Read these off the grid that follows.
1) Find the largest entry.
2) Find the bottom-right entry.
3) Find the entry directly above 50.
4) Find the fourth entry in reading order.
5) Find the entry directly above the smallest entry.
6) Find the smallest entry in the last column.
7) Find the entry just left of the smallest entry.
8) Find the second entry on the diagonal from the top-right corner.
[[109 197 217  99 112 104 189 154 148 179 154 148 164]
 [ 57 167 238  77   1  74 161 243 196 197  64  72 225]
 [206  74  95 201 160 228 172 199 242 203 144  72 227]
 [149 123 106 200 116 147  50 170 148  68  92 196 124]
 [ 98 229 213 107 127  74 130 110  80 103 155 231  89]
 [178 118 140 163 155 187 193 177 210 207 161  93 208]
 [233 114  89 213 245 232 177 115 176 169 213 157 155]
 [ 96 190 191 128  92  90 107 154 121 105 114 199 124]
 [239  85  65 232 224 252 153 144 200 159 184 138 172]]
1) 252
2) 172
3) 172
4) 99
5) 112
6) 89
7) 77
8) 72
